[[-3.65 -0.21  1.73  1.92  0.31  3.55 -1.42]
 [-1.26 -1.89  0.35  1.16 -1.52  2.08 -1.28]
 [-0.11  2.68  1.28  0.78  2.68 -4.46  0.20]
 [-3.61  1.88  1.66  0.71  2.06  3.88 -0.12]]
|
[[-1.42 -1.28  0.20 -0.12]
 [ 3.55  2.08 -4.46  3.88]
 [ 0.31 -1.52  2.68  2.06]
 [ 1.92  1.16  0.78  0.71]
 [ 1.73  0.35  1.28  1.66]
 [-0.21 -1.89  2.68  1.88]
 [-3.65 -1.26 -0.11 -3.61]]

[[ 1.61 -3.01 -1.59 -4.10  5.16 -2.29 -2.92 -0.35 -5.42  1.97  3.40 -3.39]
 [ 3.12 -3.58 -3.63 -4.42  0.42 -1.89 -3.34 -4.03 -3.15  2.27  3.29 -2.48]
 [ 3.22 -2.94 -2.80 -3.52  1.92 -1.41 -2.74 -2.85 -3.53  2.02  2.74 -1.95]
 [ 1.70  1.21  1.64  0.12 -3.79  3.06  2.46 -0.24 -0.90 -4.48  2.20  2.22]
 [ 3.93 -3.17 -4.66 -4.16  0.95 -1.64 -3.18 -1.78 -3.03  2.09  2.86 -2.29]
 [ 0.12  2.04  1.51  1.19 -2.65  2.60  3.99  1.27 -2.89 -4.34  2.24  3.05]
 [-0.87  2.40  0.96  2.28 -4.19  4.07  2.68  1.86 -2.11 -4.41  0.97  3.38]]
|
[[-3.39 -2.48 -1.95  2.22 -2.29  3.05  3.38]
 [ 3.40  3.29  2.74  2.20  2.86  2.24  0.97]
 [ 1.97  2.27  2.02 -4.48  2.09 -4.34 -4.41]
 [-5.42 -3.15 -3.53 -0.90 -3.03 -2.89 -2.11]
 [-0.35 -4.03 -2.85 -0.24 -1.78  1.27  1.86]
 [-2.92 -3.34 -2.74  2.46 -3.18  3.99  2.68]
 [-2.29 -1.89 -1.41  3.06 -1.64  2.60  4.07]
 [ 5.16  0.42  1.92 -3.79  0.95 -2.65 -4.19]
 [-4.10 -4.42 -3.52  0.12 -4.16  1.19  2.28]
 [-1.59 -3.63 -2.80  1.64 -4.66  1.51  0.96]
 [-3.01 -3.58 -2.94  1.21 -3.17  2.04  2.40]
 [ 1.61  3.12  3.22  1.70  3.93  0.12 -0.87]]

[[-1.02  2.23 -3.53 -0.71  1.12]
 [-3.44  0.74  0.68 -0.32  2.70]
 [ 1.88 -1.07 -3.83 -0.88 -0.04]
 [-0.14  1.53 -4.15 -0.72  0.54]
 [ 3.05 -0.63  2.73 -0.84  1.49]
 [-3.36  1.13  0.32 -0.40  2.74]
 [ 2.06 -1.31 -3.69 -0.88 -0.03]
 [ 1.73 -0.86 -4.00 -0.83 -0.05]
 [ 3.12 -0.84  2.63 -0.87  1.52]
 [ 3.20 -1.13  2.37 -0.91  1.51]]
|
[[ 1.12  2.70 -0.04  0.54  1.49  2.74 -0.03 -0.05  1.52  1.51]
 [-0.71 -0.32 -0.88 -0.72 -0.84 -0.40 -0.88 -0.83 -0.87 -0.91]
 [-3.53  0.68 -3.83 -4.15  2.73  0.32 -3.69 -4.00  2.63  2.37]
 [ 2.23  0.74 -1.07  1.53 -0.63  1.13 -1.31 -0.86 -0.84 -1.13]
 [-1.02 -3.44  1.88 -0.14  3.05 -3.36  2.06  1.73  3.12  3.20]]

[[-0.16  1.06 -0.73 -2.90  2.87 -2.45  2.57  0.71 -1.04 -0.52]
 [ 1.48  1.80 -0.45 -4.53  5.16 -1.99  0.00  0.00  0.00  0.00]
 [ 0.00  0.40 -1.84 -3.36  0.00  0.27  0.47  0.00 -1.03  1.02]]
|
[[-0.52  0.00  1.02]
 [-1.04  0.00 -1.03]
 [ 0.71  0.00  0.00]
 [ 2.57  0.00  0.47]
 [-2.45 -1.99  0.27]
 [ 2.87  5.16  0.00]
 [-2.90 -4.53 -3.36]
 [-0.73 -0.45 -1.84]
 [ 1.06  1.80  0.40]
 [-0.16  1.48  0.00]]

[[-0.93  2.47 -0.43 -0.16  0.46 -0.68  1.20  0.30 -1.70 -0.27 -3.41 -0.57
  -0.17  0.26  0.23]
 [-0.81  2.38 -0.19 -1.30  0.78  0.25  2.64 -3.40 -1.78  0.54  1.20 -2.21
   2.70 -1.24  1.70]
 [-2.05  4.02 -0.30 -1.14  2.09  0.93 -0.78 -0.13 -2.63 -2.11 -1.43 -0.10
   2.27  0.47 -0.12]
 [-2.13  0.08 -2.44 -3.59 -2.29 -0.49  0.79  2.83 -2.60  0.41  0.53 -1.33
   0.29 -0.10  1.31]
 [-1.03  0.88 -1.48 -1.41  3.92 -2.63  1.15  1.07 -0.75 -1.16 -0.88  0.23
   0.37  0.14  1.49]]
|
[[ 0.23  1.70 -0.12  1.31  1.49]
 [ 0.26 -1.24  0.47 -0.10  0.14]
 [-0.17  2.70  2.27  0.29  0.37]
 [-0.57 -2.21 -0.10 -1.33  0.23]
 [-3.41  1.20 -1.43  0.53 -0.88]
 [-0.27  0.54 -2.11  0.41 -1.16]
 [-1.70 -1.78 -2.63 -2.60 -0.75]
 [ 0.30 -3.40 -0.13  2.83  1.07]
 [ 1.20  2.64 -0.78  0.79  1.15]
 [-0.68  0.25  0.93 -0.49 -2.63]
 [ 0.46  0.78  2.09 -2.29  3.92]
 [-0.16 -1.30 -1.14 -3.59 -1.41]
 [-0.43 -0.19 -0.30 -2.44 -1.48]
 [ 2.47  2.38  4.02  0.08  0.88]
 [-0.93 -0.81 -2.05 -2.13 -1.03]]

[[-0.05 -0.24  1.02  0.08 -0.47 -0.18 -0.72]
 [ 0.03 -0.12  1.02  0.01 -0.60  0.18 -4.05]
 [ 0.03 -0.18  1.02 -0.13  0.67 -0.26  0.22]
 [ 0.05  1.37  1.02  0.04  0.66 -0.01  0.53]
 [ 0.07  0.55  1.02 -0.01 -0.07  0.04 -4.38]
 [ 0.07  1.20  1.02  0.03  0.31  0.04 -2.43]
 [ 0.03 -0.82  1.02 -0.11 -0.28  0.02 -3.65]
 [-0.07 -0.31  1.02  0.11 -0.66  0.15  1.62]
 [-0.05 -0.75  1.02 -0.05  0.24 -0.03  4.58]
 [ 0.08  0.24  1.02 -0.10  0.34 -0.03 -3.19]
 [-0.02  0.26  1.02  0.07 -0.11 -0.22 -1.04]]
|
[[-0.72 -4.05  0.22  0.53 -4.38 -2.43 -3.65  1.62  4.58 -3.19 -1.04]
 [-0.18  0.18 -0.26 -0.01  0.04  0.04  0.02  0.15 -0.03 -0.03 -0.22]
 [-0.47 -0.60  0.67  0.66 -0.07  0.31 -0.28 -0.66  0.24  0.34 -0.11]
 [ 0.08  0.01 -0.13  0.04 -0.01  0.03 -0.11  0.11 -0.05 -0.10  0.07]
 [ 1.02  1.02  1.02  1.02  1.02  1.02  1.02  1.02  1.02  1.02  1.02]
 [-0.24 -0.12 -0.18  1.37  0.55  1.20 -0.82 -0.31 -0.75  0.24  0.26]
 [-0.05  0.03  0.03  0.05  0.07  0.07  0.03 -0.07 -0.05  0.08 -0.02]]

[[ 4.89 -1.03]
 [-4.65 -0.76]
 [-3.03  1.64]
 [ 1.10 -1.45]
 [-3.17 -1.24]]
|
[[-1.03 -0.76  1.64 -1.45 -1.24]
 [ 4.89 -4.65 -3.03  1.10 -3.17]]
